Below are the code and all the weights of a small trained network. Each question names an input and a class and asks about switching units off, where a switched-off unit gives its printed mean instead of its output.

import numpy as np


def w(rows, s, z=0):
    codes = np.array(rows[::2]) - 128.0
    scale = np.full(codes.shape[1], s)
    scale[-1] = z or s
    return codes * scale


def f(y):
    return np.maximum(y, 0)


def log_softmax(a):
    a = a - a.max(-1, keepdims=True)
    return a - np.log(np.exp(a).sum(-1, keepdims=True))


def net(x, mask):
    res = np.array(x, float).reshape(1, 5) / 4 @ E
    y = f(res @ A[0][:, :-1].T + A[0][:, -1])
    res = res + np.where(mask, y, B[0][:, -1]) @ B[0][:, :-1]
    return log_softmax(res[-1] @ U[:, :-1].T + U[:, -1])


A, B = {}, {}
E = w([
[153,73,90,84,24,127],'x0',
[72,192,56,116,72,100],'x1',
[12,82,165,133,132,120],'x2',
[112,45,56,145,195,85],'x3',
[128,129,128,130,126,125],'x4',
],0.011)
A[0] = w([
[17,120,148,86,91,163,99],'n1',
[230,162,105,110,117,125,120],'n2',
[70,60,205,125,111,143,51],'n3',
[174,30,246,126,150,164,67],'n4',
[97,57,141,117,46,155,114],'n5',
[162,72,121,100,51,152,17],'n6',
[98,154,146,163,157,108,241],'n7',
[115,154,165,186,148,173,96],'n8',
[125,198,228,107,68,179,2],'n9',
],0.012,0.0059)
B[0] = w([
[225,166,126,229,104,116,220],'n1',
[107,117,217,218,85,140,247],'n2',
[136,141,190,242,144,132,203],'n3',
[109,183,39,117,49,117,254],'n4',
[123,123,168,19,152,165,212],'n5',
[111,188,138,87,240,97,196],'n6',
[153,89,137,11,69,174,233],'n7',
[140,163,168,66,166,77,185],'n8',
[82,16,33,128,183,112,248],'n9',
],0.011,0.0094)
U = w([
[95,3,64,149,169,129,149],'0',
[127,100,156,93,71,171,254],'1',
[107,180,81,102,28,149,85],'2',
[131,142,192,197,133,130,57],'3',
[112,151,197,42,162,148,58],'4',
],0.014,0.0085)

Each question gives the input, the list of numbers given to net, and the class t.
The units are the neurons (one row each of A and B). Each row of codes is followed by its name. A weight is (code - 128) times the scale printed after its matrix; where a second scale follows, it is the last column's (A, B and U).
mask holds one flag per neuron, in row order. A switched-off neuron (its flag False) gives its mean, the last column of its row in B, instead of its output. The means were averaged over made-up inputs and are rounded, as every weight is.
A unit's drop is (log p(t) with every unit on - log p(t) with that unit switched off) / (log p(t) with every unit on - log p(t) with every unit switched off).
The circuit of an input: a set's keep is (log p(t) with only the set's units on - log p(t) with every unit switched off) / (log p(t) with every unit on - log p(t) with every unit switched off). Starting from all 9 units, units are removed one at a time, each time the one whose removal leaves the highest keep (on an exact tie, the one counted first), for as long as the keep stays at least 0.8.
circuit, biggest first: the units of the circuit, biggest drop first
unit that matters most: the unit with the biggest drop
top k neurons: the k neurons with the biggest drops, biggest first
drop of u: that unit's drop, to one decimal
input [6,1,6,-3,-3], class 3: unit that matters most : n1
input [3,-1,2,4,6], class 1: top 2 neurons : n9, n5
input [-6,-2,-4,6,7], class 1: circuit, biggest first : n9, n7
input [5,-1,-1,-5,-1], class 0: top 3 neurons : n9, n7, n8
input [-3,1,2,5,7], class 1: top 3 neurons : n9, n7, n6
input [6,6,2,-3,-6], class 1: top 3 neurons : n4, n5, n1
input [3,4,-7,-5,8], class 1: top 4 neurons : n3, n1, n9, n2
input [-4,-4,7,6,4], class 3: top 2 neurons : n3, n9
input [6,-8,-8,-2,1], class 2: top 2 neurons : n4, n3
input [8,3,1,5,-3], class 4: circuit, biggest first : n5, n6
input [4,-6,-1,5,-3], class 2: top 2 neurons : n4, n9
input [0,4,0,-6,-6], class 0: top 2 neurons : n9, n4
input [-6,5,-3,-3,8], class 1: top 3 neurons : n4, n6, n5
input [-6,-6,6,3,8], class 1: unit that matters most : n7
input [2,6,8,5,-1], class 3: top 4 neurons : n1, n9, n4, n3
input [-2,2,-2,-4,0], class 0: circuit, biggest first : n9, n4, n5
input [3,6,-7,2,4], class 3: circuit, biggest first : n2, n4
input [2,-1,-6,-3,-3], class 3: top 2 neurons : n2, n7
input [-1,-5,-3,1,2], class 2: circuit, biggest first : n4, n9
input [8,5,-4,1,3], class 4: unit that matters most : n6
input [7,0,0,3,-6], class 4: circuit, biggest first : n6, n5
input [-2,1,-6,-2,2], class 3: drop of n5 : 0.2
input [7,5,6,-7,-2], class 0: drop of n9 : 1.1
input [7,-4,-8,-2,-7], class 3: drop of n5 : 0.0
